Here is a tiny trained network, its code and every weight. The questions are about switching its units off for an input and a class, where a switched-off unit gives its printed mean instead of its output.

import numpy as np


def w(rows, s, z=0):
    codes = np.array(rows[::2]) - 128.0
    scale = np.full(codes.shape[1], s)
    scale[-1] = z or s
    return codes * scale


def norm(h):
    return h / np.sqrt((h * h).mean(-1, keepdims=True) + 1e-5)


def f(y):
    return y / 2 * (1 + np.tanh(0.7978845608 * (y + 0.044715 * y**3)))


def log_softmax(a):
    a = a - a.max(-1, keepdims=True)
    return a - np.log(np.exp(a).sum(-1, keepdims=True))


def net(x, mask):
    res = np.array(x, float).reshape(1, 7) / 4 @ E
    u = 0
    for l in range(2):
        y = f(norm(res) @ A[l][:, :-1].T + A[l][:, -1])
        res = res + np.where(mask[u : u + 6], y, B[l][:, -1]) @ B[l][:, :-1]
        u += 6
    return log_softmax(norm(res)[-1] @ U[:, :-1].T + U[:, -1])


A, B = {}, {}
E = w([
[208,163,175,77,113,74,189],'x0',
[121,174,128,163,116,115,112],'x1',
[115,33,107,100,196,232,133],'x2',
[180,79,153,195,92,3,66],'x3',
[202,97,146,33,133,89,95],'x4',
[114,108,128,138,151,173,133],'x5',
[162,68,162,164,151,141,172],'x6',
],0.013)
A[0] = w([
[101,169,124,127,135,93,151,2],'0.n0',
[65,161,92,139,125,163,64,101],'0.n1',
[139,145,120,191,124,36,69,71],'0.n2',
[154,181,120,34,130,77,132,67],'0.n3',
[120,252,124,185,111,85,170,75],'0.n4',
[134,116,69,151,132,144,127,78],'0.n5',
],0.029,0.0065)
B[0] = w([
[141,146,169,148,134,163,152,147],'0.n0',
[79,119,129,94,161,174,79,195],'0.n1',
[149,102,97,187,131,76,52,249],'0.n2',
[160,74,192,39,135,131,144,225],'0.n3',
[61,254,134,185,109,121,239,236],'0.n4',
[94,81,113,96,108,135,133,148],'0.n5',
],0.027,0.019)
A[1] = w([
[181,207,105,167,114,157,114,32],'1.n0',
[145,99,98,126,61,146,144,212],'1.n1',
[149,134,73,115,50,144,146,2],'1.n2',
[201,153,149,2,79,81,132,95],'1.n3',
[157,32,166,174,127,141,196,137],'1.n4',
[174,117,102,176,64,43,60,44],'1.n5',
],0.028,0.0016)
B[1] = w([
[133,164,93,20,109,117,141,167],'1.n0',
[154,147,141,127,144,130,145,132],'1.n1',
[94,101,143,167,47,119,116,122],'1.n2',
[130,69,250,157,98,143,140,250],'1.n3',
[168,133,54,120,86,134,160,205],'1.n4',
[205,130,91,145,192,97,56,247],'1.n5',
],0.027,0.017)
U = w([
[77,250,135,159,104,83,204,145],'0',
[215,66,35,103,88,167,203,2],'1',
[47,67,82,96,164,206,106,137],'2',
[195,41,245,87,102,123,174,128],'3',
[206,125,81,190,169,35,43,205],'4',
],0.014,0.0025)

Each question gives the input, the list of numbers given to net, and the class t.
The units are the neurons (one row each of A and B). Each row of codes is followed by its name. A weight is (code - 128) times the scale printed after its matrix; where a second scale follows, it is the last column's (A, B and U).
mask holds one flag per neuron, layer by layer. A switched-off neuron (its flag False) gives its mean, the last column of its row in B, instead of its output. The means were averaged over made-up inputs and are rounded, as every weight is.
A unit's drop is (log p(t) with every unit on - log p(t) with that unit switched off) / (log p(t) with every unit on - log p(t) with every unit switched off).
most important unit: the unit with the biggest drop
k most important neurons: the k neurons with the biggest drops, biggest first
k most important neurons of layer l: the k neurons of layer l with the biggest drops, biggest first
drop of u: that unit's drop, to one decimal
input [-1,-4,-5,1,2,-1,-8], class 3: most important unit : 0.n3
input [3,-4,2,6,-5,3,8], class 4: 3 most important neurons : [0.n4 0.n3 1.n5]
input [5,-3,6,1,-3,1,-2], class 1: 2 most important neurons : [0.n2 0.n4]
input [6,3,4,-7,-4,8,6], class 1: 3 most important neurons of layer 0 : [0.n4 0.n1 0.n3]
input [7,7,-8,3,7,-6,-7], class 3: 2 most important neurons : [0.n3 1.n3]
input [-4,-1,-8,-5,4,-1,-7], class 0: 2 most important neurons of layer 0 : [0.n4 0.n1]
input [1,-7,8,8,0,7,-3], class 1: 3 most important neurons of layer 0 : [0.n2 0.n3 0.n4]
input [6,6,4,-8,-3,-1,2], class 0: 2 most important neurons of layer 0 : [0.n3 0.n2]
input [-8,-2,1,7,-7,6,-3], class 2: 2 most important neurons of layer 0 : [0.n1 0.n5]
input [-2,1,8,6,-1,-4,5], class 1: 2 most important neurons : [0.n2 1.n4]
input [-1,0,8,-3,-7,-5,8], class 1: 3 most important neurons : [0.n4 1.n4 0.n1]
input [0,1,0,0,-6,7,8], class 1: 2 most important neurons : [0.n2 0.n4]
input [-7,-8,8,8,8,-4,3], class 1: 2 most important neurons of layer 0 : [0.n2 0.n3]
input [0,5,3,-2,-4,2,-4], class 2: most important unit : 0.n1
input [-2,0,-5,-3,2,-3,-4], class 0: drop of 0.n4 : 2.8
input [3,-5,2,-5,1,6,7], class 1: drop of 0.n2 : 0.4
input [-1,-5,-5,6,-8,-7,-6], class 0: drop of 0.n0 : 0.1
input [-8,-8,3,4,-6,-8,3], class 2: drop of 0.n2 : 0.2
